Here is a tiny trained network, its code and every weight. The questions are about switching its units off for an input and a target symbol, where a switched-off unit gives its printed mean instead of its output.

import numpy as np


def w(rows, s, z=0):
    codes = np.array(rows[::2]) - 128.0
    scale = np.full(codes.shape[1], s)
    scale[-1] = z or s
    return codes * scale


def norm(h):
    return h / np.sqrt((h * h).mean(-1, keepdims=True) + 1e-5)


def f(y):
    return y / 2 * (1 + np.tanh(0.7978845608 * (y + 0.044715 * y**3)))


def softmax(a):
    e = np.exp(a - a.max(-1, keepdims=True))
    return e / e.sum(-1, keepdims=True)


def log_softmax(a):
    a = a - a.max(-1, keepdims=True)
    return a - np.log(np.exp(a).sum(-1, keepdims=True))


def net(x, mask):
    ids = ['αβγδεηθμξπστφψω'.index(c) for c in x.split()]
    T = len(ids)
    res = E[ids] + P[:T]
    u = 0
    for l in range(2):
        q, k, v = (norm(res) @ M[l].T for M in (Q, K, V))
        z = softmax(np.where(np.tri(T) > 0, q @ k.T / 2**0.5, -1e9)) @ v
        res = res + np.where(mask[u], z, O[l][:, -1]) @ O[l][:, :-1]
        u += 1
        y = f(norm(res) @ A[l][:, :-1].T + A[l][:, -1])
        res = res + np.where(mask[u : u + 4], y, B[l][:, -1]) @ B[l][:, :-1]
        u += 4
    return log_softmax(norm(res)[-1] @ U[:, :-1].T + U[:, -1])


Q, K, V, O, A, B = {}, {}, {}, {}, {}, {}
E = w([
[169,94,175,51,94,126,40,151],'α',
[55,174,92,58,56,48,187,172],'β',
[52,29,132,161,210,146,56,77],'γ',
[61,79,195,58,125,102,139,66],'δ',
[87,238,131,100,142,103,113,81],'ε',
[140,188,152,158,186,137,124,115],'η',
[129,154,35,155,133,79,148,89],'θ',
[117,176,99,165,38,154,52,98],'μ',
[184,119,42,174,136,132,174,166],'ξ',
[27,99,83,79,138,138,143,114],'π',
[158,105,146,179,102,72,95,174],'σ',
[52,208,206,86,139,166,232,220],'τ',
[158,2,70,100,39,75,94,164],'φ',
[67,147,219,125,132,89,152,114],'ψ',
[190,104,110,88,211,46,166,143],'ω',
],0.015)
P = w([
[85,126,94,137,194,71,24,194],'0',
[114,139,115,128,173,77,73,156],'1',
[123,158,131,124,153,84,116,134],'2',
[142,175,153,123,142,95,159,101],'3',
[158,174,168,118,128,104,192,88],'4',
[178,177,183,108,117,109,228,56],'5',
[192,175,191,95,120,117,253,31],'6',
],0.0064)
Q[0] = w([
[172,12,201,158,94,190,104,173],'0.h1',
[179,17,74,130,253,89,254,205],'0.h1',
],0.0066)
K[0] = w([
[158,51,216,166,72,154,99,218],'0.h1',
[185,28,64,158,191,48,255,136],'0.h1',
],0.0073)
V[0] = w([
[81,141,164,233,123,42,84,250],'0.h1',
[94,184,180,140,158,99,242,4],'0.h1',
],0.0034)
O[0] = w([
[230,254,157,104,90,115,217,72,252],'0.h1',
[188,177,109,109,86,71,52,163,100],'0.h1',
],0.0068,0.0028)
A[0] = w([
[85,65,168,208,196,207,175,65,96],'0.n1',
[32,141,126,90,187,107,195,160,214],'0.n2',
[183,97,112,187,85,78,29,220,251],'0.n3',
[33,2,180,100,111,177,120,138,157],'0.n4',
],0.0075,0.0023)
B[0] = w([
[184,102,243,123,112,12,25,118,145],'0.n1',
[124,45,100,55,170,241,80,32,234],'0.n2',
[67,173,66,63,203,137,16,216,255],'0.n3',
[228,173,164,138,57,136,229,2,231],'0.n4',
],0.0065,0.0032)
Q[1] = w([
[109,152,251,101,158,146,110,89],'1.h1',
[86,67,115,76,66,140,113,112],'1.h1',
],0.015)
K[1] = w([
[123,181,254,68,157,151,105,77],'1.h1',
[87,77,112,55,9,174,140,93],'1.h1',
],0.0094)
V[1] = w([
[46,138,53,67,197,180,5,147],'1.h1',
[60,89,121,130,197,102,40,192],'1.h1',
],0.0033)
O[1] = w([
[207,116,229,164,44,180,231,47,235],'1.h1',
[192,108,119,72,3,55,226,84,2],'1.h1',
],0.004,0.00065)
A[1] = w([
[125,132,122,196,158,162,109,127,251],'1.n1',
[127,158,120,85,113,148,91,170,144],'1.n2',
[157,128,72,146,98,128,101,160,231],'1.n3',
[188,152,156,163,54,131,248,54,157],'1.n4',
],0.012,0.0028)
B[1] = w([
[128,63,181,100,141,151,168,52,158],'1.n1',
[69,77,149,99,217,133,121,179,192],'1.n2',
[58,75,251,131,132,117,171,57,228],'1.n3',
[254,253,241,138,5,32,174,235,253],'1.n4',
],0.0069,0.0053)
U = w([
[111,161,55,206,89,49,148,62,46],'α',
[193,81,147,209,120,113,38,84,55],'β',
[107,140,172,186,158,80,134,233,56],'γ',
[84,151,38,72,74,119,161,192,66],'δ',
[194,119,129,87,114,186,22,192,121],'ε',
[50,146,161,193,59,181,80,126,104],'η',
[191,169,149,143,71,129,154,128,139],'θ',
[174,139,57,131,74,217,143,66,99],'μ',
[199,196,125,233,206,208,127,111,78],'ξ',
[108,171,114,143,135,247,190,200,88],'π',
[202,104,35,130,177,95,123,160,90],'σ',
[133,95,134,208,150,169,229,123,62],'τ',
[113,252,57,139,116,142,47,127,68],'φ',
[86,140,188,46,193,92,160,47,254],'ψ',
[116,18,114,127,48,108,133,163,95],'ω',
],0.011,0.0054)

Each question gives the input, a string of symbols that net reads in full, and the target symbol t.
The units are the heads (2 rows each of Q, K, V and O) and the neurons (one row each of A and B). Each row of codes is followed by its name. A weight is (code - 128) times the scale printed after its matrix; where a second scale follows, it is the last column's (O, A, B and U).
mask holds one flag per unit, layer by layer, with each layer's heads first. A switched-off unit (its flag False) gives its mean, the last column of its rows in O or B, instead of its output. The means were averaged over made-up inputs and are rounded, as every weight is.
A unit's drop is (log p(t) with every unit on - log p(t) with that unit switched off) / (log p(t) with every unit on - log p(t) with every unit switched off).
The circuit of an input: a set's keep is (log p(t) with only the set's units on - log p(t) with every unit switched off) / (log p(t) with every unit on - log p(t) with every unit switched off). Starting from all 10 units, units are removed one at a time, each time the one whose removal leaves the highest keep (on an exact tie, the one counted first), for as long as the keep stays at least 0.8.
circuit, biggest first: the units of the circuit, biggest drop first
top k neurons: the k neurons with the biggest drops, biggest first
k most important neurons of layer l: the k neurons of layer l with the biggest drops, biggest first
drop when u is switched off: that unit's drop, to one decimal
input ξ ψ η φ φ γ α, target ε: circuit, biggest first -> 1.n3, 0.h1
input θ σ θ γ α ω μ, target η: top 2 neurons -> 0.n2, 0.n1
input α δ δ α, target θ: top 4 neurons -> 0.n4, 0.n3, 1.n4, 0.n2
input ξ α η φ ε, target φ: top neuron -> 1.n3
input δ δ η σ ε η β, target δ: top 2 neurons -> 0.n4, 1.n3
input γ σ φ η θ θ α, target ε: circuit, biggest first -> 1.n3, 0.n4
input ψ γ ψ π θ σ, target γ: 2 most important neurons of layer 0 -> 0.n2, 0.n3
input η α ω σ, target ψ: top 4 neurons -> 0.n3, 1.n4, 1.n3, 0.n1
input φ θ μ φ, target θ: circuit, biggest first -> 0.h1, 0.n4, 1.n4
input δ ψ φ, target ψ: top 4 neurons -> 1.n3, 0.n3, 0.n4, 1.n4
input η σ θ η α θ δ, target θ: top 2 neurons -> 1.n4, 0.n3
input ω θ μ η ξ, target τ: circuit, biggest first -> 0.h1, 0.n1, 1.n3
input α γ α ω, target σ: top 2 neurons -> 1.n3, 1.n1
input ψ π π, target μ: 2 most important neurons of layer 0 -> 0.n2, 0.n4
input γ φ ω θ μ θ ω, target θ: top 3 neurons -> 0.n3, 1.n4, 1.n2
input ψ ω α ε θ δ θ, target θ: top 2 neurons -> 1.n4, 0.n3
input ε α θ φ γ ε α, target θ: circuit, biggest first -> 0.n4, 0.h1, 1.n4
input σ θ ξ γ ε μ, target ψ: top 4 neurons -> 1.n3, 1.n2, 0.n3, 1.n4
input μ σ γ μ σ γ φ, target ψ: top 4 neurons -> 1.n3, 0.n2, 1.n4, 0.n4
input θ θ μ, target ψ: top 2 neurons -> 1.n3, 0.n3
input φ η α γ γ α μ, target η: circuit, biggest first -> 0.h1, 0.n4
input μ θ ω ξ σ β θ, target θ: top 2 neurons -> 0.n3, 1.n4
input γ τ η ω τ σ, target γ: 3 most important neurons of layer 0 -> 0.n3, 0.n2, 0.n4
input μ η δ ε σ ε ξ, target ψ: 3 most important neurons of layer 1 -> 1.n3, 1.n4, 1.n1
input θ μ σ μ τ τ ξ, target ψ: 2 most important neurons of layer 0 -> 0.n4, 0.n2
input σ π η γ, target β: drop when 0.n1 is switched off -> 0.9
input η η ξ σ η, target θ: drop when 0.n3 is switched off -> 0.1
input α ε θ ω, target σ: drop when 1.n3 is switched off -> 0.6
